Group and class of each row
[ 3.81  1.50 -0.21 -1.03 -0.43 -0.42 -3.71  0.84 -1.15 -1.09  2.30  1.38
  0.11  0.57  0.03 -3.77  0.46 -3.23  0.47 -0.18 -0.18 -0.47 -3.35 -2.98
  0.63 -0.78  0.79  1.03  0.58  0.77 -0.25 -1.04 -1.09 -0.38 -0.72 -0.69
 -0.89  1.13  1.28  2.74  0.92  1.59 -0.67  1.58  0.93  0.41 -1.49  0.12
  0.38  0.71  1.09 -0.70  1.62 -0.54 -1.01  2.18 -1.24 -0.81 -0.27  0.27
  0.63 -2.30  2.58 -0.04 -0.22  0.24  0.85  2.28 -1.99  1.15 -0.51  0.81
  0.21  0.69  0.33  2.24  0.21  0.20  0.42  0.66] | T <49>
[ 0.86  0.63  0.64  1.87 -0.04 -0.33 -1.13 -1.18 -0.48  2.33 -0.28 -0.08
 -0.44  0.54  0.61  1.15 -1.75  0.98  2.19  0.15 -0.21  0.32 -2.22 -0.56
 -0.60  1.55  0.09  0.66  1.40  0.48  0.18 -1.51 -0.86 -1.06  1.10 -1.20
 -1.60 -0.73  1.57 -0.28  0.78  1.52  0.37  0.73 -1.67 -2.15  0.23 -0.86
  0.88 -0.35  0.72 -2.99  0.03 -0.95 -1.18  1.91 -0.19 -2.60  0.10 -0.73
 -0.02  0.84  4.74  1.25  0.19  1.22 -0.42 -0.50  2.01  0.79 -0.69 -0.57
  0.60 -0.86 -0.46 -2.38  1.23  0.57 -0.36 -1.74] | G <60>
[ 2.70  1.02 -1.22 -0.30  0.08 -0.07 -1.52  1.54 -0.66 -0.30  1.82  0.92
 -0.15 -0.19 -0.48 -1.53  1.08 -1.15  0.44  0.40  0.47  1.35 -1.79 -1.31
  0.52 -2.14  1.38  1.52  0.44  0.97 -0.17  0.65 -1.40 -0.80 -0.27 -0.23
 -0.09  1.13 -0.16  1.06  0.16  0.41  0.53 -0.64  0.46  0.26 -1.62  0.43
 -0.19  1.49 -0.35 -0.59  1.04  0.21 -0.15  0.24 -0.48 -0.18  0.13  1.22
  0.37 -0.84  1.24 -0.24  1.17  0.78  1.17  0.93 -1.50  0.23 -0.50  0.28
 -0.04  0.82  1.51  1.61 -1.26 -0.40  0.27  0.05] | T <49>
[ 3.34  1.53  0.26 -0.75  1.38  1.20 -3.31 -0.06 -1.75  1.78  0.15 -0.97
 -1.28  0.73 -0.31 -2.13  1.00 -0.73  2.29 -0.61 -0.54 -0.25 -3.51  0.50
 -0.17 -1.17  0.59  0.84  1.77  1.18 -3.31 -0.36 -4.18 -0.72  1.10 -3.31
  0.20  0.68  0.01  0.71  0.56  0.82 -0.13  0.47  1.45 -0.71  0.68  0.81
  0.05  3.40 -0.88 -6.62  0.39 -1.23 -1.13 -0.30 -1.03  0.11 -0.50 -0.17
 -0.38  0.62  2.34 -3.20  1.28  1.89  0.87  3.59 -0.08  0.79  0.17 -0.53
 -1.22  0.10 -1.26  2.98 -1.84  0.33  0.35 -0.35] | T <49>
[-1.42 -1.26  1.70  0.79 -0.83  0.62 -1.21  1.53 -1.29 -0.31 -0.80 -0.53
  1.01  0.96 -0.75  2.08  2.46  1.50 -0.13  0.74  0.59  0.57  0.42  0.31
  2.26  2.24  0.58  0.02  0.32 -0.33  0.40 -1.18  2.36  1.05  1.31 -0.67
  0.29  1.75 -2.58 -3.02 -0.66 -0.41  1.14  1.36  0.03  1.06  2.05 -2.24
  1.14  0.39 -0.36  2.02 -0.08  1.03  1.26 -1.12 -2.71  3.33  0.96 -1.10
  2.11 -2.77 -0.29  0.11  0.13 -0.31  0.86  2.24  2.36  1.89  2.79  1.05
  0.92 -1.18 -1.64 -2.43 -0.74  1.70 -1.12 -2.02] | E <51>
[ 1.88  1.42 -0.41 -0.66 -0.51  0.06 -2.62  1.32 -0.48  0.48  3.35  0.92
 -2.49  1.15 -0.57 -1.25  1.60 -1.60  0.08 -0.45  0.03  0.00  0.62 -2.20
  0.21 -1.13  1.11  0.37  0.55  0.65 -1.94 -0.87 -2.82 -2.23 -0.83 -0.40
 -0.60  2.12 -3.37  1.25 -0.75  1.63  0.12  1.97  1.11 -0.26 -1.74  0.70
  1.85  1.89 -1.10 -1.08  0.01 -0.59  0.16 -0.94 -1.37  1.59 -0.05 -0.56
  1.09 -2.57 -0.35  1.65  0.65  1.36  1.22  3.49  1.51  0.64 -1.30 -0.65
 -0.52  0.85  0.10  3.27 -2.33 -1.27  0.31  0.43] | T <49>
[-0.94 -1.80  0.38  0.95 -0.66  0.42  0.52 -0.53  0.61  0.38 -1.35  1.01
  0.89  0.02 -0.68  3.03  0.55  2.16 -0.70  0.02  0.74  2.21  0.40 -0.02
 -0.36  0.34  2.51  1.33 -1.65  0.02  0.93 -1.76  2.57  0.00 -0.50  1.96
 -1.14  1.21 -0.62 -2.73 -0.26 -0.68 -1.68  0.12 -2.00  1.82 -0.51 -0.88
 -0.28 -1.38 -0.10  2.95  0.41  1.01  0.04 -0.23  2.43  3.31  0.34  1.23
 -0.15 -2.02 -0.28 -0.05  0.11 -0.48  0.07  1.67  0.34  2.30  0.53  0.14
 -0.09  0.65  0.11 -1.91 -0.09  0.18 -1.03 -1.44] | E <56>
[ 1.21  0.96 -0.24 -1.88  0.08 -0.67 -2.62 -0.12 -3.23 -1.15  1.52  0.55
  1.35  1.16  2.22 -1.56  1.73 -4.66  0.17  1.43 -1.57 -1.22  0.53 -3.09
  0.14  1.09  1.55  0.78 -0.65 -1.92  2.45 -0.06 -0.44  1.90 -0.49  0.62
 -1.80  0.30 -2.48  0.64 -0.16  0.80  0.65  1.19 -0.53 -0.97 -0.17  0.57
  1.03  0.86  1.17 -1.94 -0.05  1.64  1.84 -0.53  0.95 -2.25 -0.12  0.63
  1.53 -6.21  2.18  4.11  1.64  1.40  1.05  0.27  1.59 -1.51 -0.39 -0.31
  0.91  0.20 -0.10 -0.66  1.18 -0.67 -0.52  0.45] | T <53>
[ 1.38  0.67  0.72 -0.44  1.16 -0.11 -2.12 -0.36 -1.35  1.32  0.27 -0.02
  0.33  0.63 -0.68 -1.96  0.78 -1.46 -0.62 -0.82  0.22  0.22 -2.62 -1.16
  0.38  0.84  0.53  0.75  0.40  0.96 -1.60 -1.05 -1.31  0.26  0.31 -0.91
 -0.99  0.90  2.15  1.38  0.72  0.59 -0.07  0.59  1.58  0.39 -1.29  1.23
  0.39  0.15  0.40 -1.91 -0.01  0.39 -1.01 -0.90 -0.16 -0.68  0.28  0.30
  7.33 -1.11  0.98  0.62  1.57  1.12  0.94  2.73  0.57  0.30 -0.65  0.77
 -0.96  1.00  0.17  1.93 -1.23  0.40 -1.22  0.61] | T <49>
[-3.49 -1.81 -0.10 -0.47 -0.88 -0.59  1.61 -0.51 -0.42  0.95 -0.98 -0.70
  0.22  1.24  2.95  1.59 -0.34  0.45 -0.40  1.19  0.48  0.26  0.91  0.07
 -0.40  3.60  0.11 -0.14  0.73 -1.60  2.84 -0.19  3.37  0.76  0.25  0.38
  0.34 -0.23 -2.21 -3.77 -1.28  0.39  0.97  0.09 -0.63  0.65 -0.28 -0.25
 -0.37 -3.61 -0.11  1.70 -1.43  2.55  1.56 -3.16 -0.15 -0.01  2.06 -0.15
  2.91 -3.10  0.57  2.23  3.80  0.18  0.51  0.01  3.31  1.98  0.30  1.53
  1.62 -0.47  0.27 -1.92  1.77  1.77 -0.72 -1.49] | E <56>
[-0.44  0.23 -0.35  0.12  1.09 -1.52  0.16 -1.35 -0.59 -0.27  2.42 -0.29
 -0.43 -0.37  1.50  0.19 -1.72 -0.61  0.95  1.16  0.61  0.62  0.81 -0.32
  0.52  1.72  0.08 -0.64 -0.87  0.82  1.50  0.05  0.82 -0.46  0.57  0.21
  3.04 -0.56  0.08 -0.50  0.51  1.96 -0.41 -1.30 -0.32 -1.46  0.13 -0.77
 -1.16 -0.70  1.75  0.80 -1.69  0.28  0.40  1.10  0.27 -1.62  0.60 -1.08
 -0.17  0.00  1.30  1.81 -1.32  1.64  0.37 -3.31 -0.09  0.48 -0.80 -1.67
 -0.61 -0.96 -0.45 -0.49  0.53 -0.64  0.38 -0.79] | G <61>
